Here is a tiny trained network, its code and every weight. The questions are about switching its units off for an input and a class, where a switched-off unit gives its printed mean instead of its output.

import numpy as np


def w(rows, s, z=0):
    codes = np.array(rows[::2]) - 128.0
    scale = np.full(codes.shape[1], s)
    scale[-1] = z or s
    return codes * scale


def f(y):
    return np.maximum(y, 0)


def log_softmax(a):
    a = a - a.max(-1, keepdims=True)
    return a - np.log(np.exp(a).sum(-1, keepdims=True))


def net(x, mask):
    res = np.array(x, float).reshape(1, 8) / 4 @ E
    y = f(res @ A[0][:, :-1].T + A[0][:, -1])
    res = res + np.where(mask, y, B[0][:, -1]) @ B[0][:, :-1]
    return log_softmax(res[-1] @ U[:, :-1].T + U[:, -1])


A, B = {}, {}
E = w([
[92,103,93,95,96],'x0',
[84,99,208,147,117],'x1',
[143,107,117,143,185],'x2',
[77,27,76,116,114],'x3',
[76,147,124,174,61],'x4',
[115,72,148,179,105],'x5',
[169,105,94,134,62],'x6',
[149,101,153,254,147],'x7',
],0.012)
A[0] = w([
[1,21,165,117,131,253],'N0',
[158,139,70,69,135,149],'N1',
[72,24,92,140,109,154],'N2',
[134,138,56,51,116,193],'N3',
[76,110,197,152,194,153],'N4',
[231,181,187,246,175,220],'N5',
],0.0089,0.004)
B[0] = w([
[30,59,153,191,115,237],'N0',
[76,238,51,108,141,188],'N1',
[75,42,102,181,133,214],'N2',
[42,150,70,71,142,207],'N3',
[90,255,195,195,227,176],'N4',
[246,118,123,130,170,246],'N5',
],0.009,0.013)
U = w([
[140,158,196,159,165,16],'0',
[113,137,170,120,22,144],'1',
[130,175,65,75,132,165],'2',
[247,124,108,142,115,250],'3',
[100,54,78,168,99,35],'4',
],0.013,0.0028)

Each question gives the input, the list of numbers given to net, and the class t.
The units are the neurons (one row each of A and B). Each row of codes is followed by its name. A weight is (code - 128) times the scale printed after its matrix; where a second scale follows, it is the last column's (A, B and U).
mask holds one flag per neuron, in row order. A switched-off neuron (its flag False) gives its mean, the last column of its row in B, instead of its output. The means were averaged over made-up inputs and are rounded, as every weight is.
A unit's drop is (log p(t) with every unit on - log p(t) with that unit switched off) / (log p(t) with every unit on - log p(t) with every unit switched off).
The circuit of an input: a set's keep is (log p(t) with only the set's units on - log p(t) with every unit switched off) / (log p(t) with every unit on - log p(t) with every unit switched off). Starting from all 6 units, units are removed one at a time, each time the one whose removal leaves the highest keep (on an exact tie, the one counted first), for as long as the keep stays at least 0.8.
circuit, biggest first: the units of the circuit, biggest drop first
unit that matters most: the unit with the biggest drop
k most important neurons: the k neurons with the biggest drops, biggest first
drop of u: that unit's drop, to one decimal
input [3,-3,6,-6,2,-8,-3,2], class 3: circuit, biggest first -> (N5, N0)
input [-4,-2,-3,-4,-1,6,-4,4], class 3: unit that matters most -> N5
input [-6,-2,0,0,-7,1,-1,-2], class 3: circuit, biggest first -> (N0, N5)
input [-8,-2,7,8,-6,-2,0,0], class 2: 3 most important neurons -> (N0, N1, N4)
input [-5,8,-1,2,4,3,6,8], class 0: 2 most important neurons -> (N4, N5)
input [6,8,7,-3,6,-5,5,4], class 0: circuit, biggest first -> (N3, N4)
input [4,7,-8,1,-5,-1,-6,-8], class 1: 2 most important neurons -> (N0, N5)
input [-1,-6,8,8,-5,-2,8,0], class 2: 3 most important neurons -> (N1, N0, N3)
input [2,-2,5,-7,-7,-8,-6,5], class 3: drop of N0 -> 0.1
input [-1,6,-1,3,-8,8,-3,5], class 0: drop of N2 -> 0.0
input [-8,-2,5,-7,-4,-6,-7,6], class 3: drop of N5 -> 1.5
input [-6,-3,-5,-6,5,5,-3,-3], class 3: drop of N5 -> 0.1
